Questions about the array below. Counting starts at 0.
1) What is the top-left entry?
2) What is the entry directly below 75?
3) What is the entry directly below the smallest entry?
4) What is the entry in the bottom-left corner?
5) What is the top-right entry?
6) What is the entry at row 0, column 2?
7) What is the entry just right of 129?
8) What is the entry just left of the smallest entry?
| 103 | 150 |  86 |  86 |  35 | 169 | 113 | 105 | 149 | 108 |  53 |
|  67 |  99 |  85 |  96 |  47 | 102 | 145 |  88 | 116 | 107 |  65 |
| 141 | 112 |  91 |  71 |  64 |  78 | 163 |  85 | 129 | 103 |  75 |
| 103 | 108 |  88 |  68 |  58 | 107 | 150 |  61 | 115 | 101 |  96 |
|  59 |  88 |  77 |  91 |  53 |  83 | 159 |  79 |  81 |  97 |  84 |
|  83 |  85 | 114 | 104 |  54 | 128 | 150 |  82 | 111 |  97 |  62 |
|  74 |  99 | 100 |  77 |  54 | 145 | 142 |  43 |  99 | 101 | 106 |
|  65 |  85 |  89 |  96 |  53 |  96 | 157 |  83 |  96 | 106 |  73 |
1) 103
2) 96
3) 47
4) 65
5) 53
6) 86
7) 103
8) 86
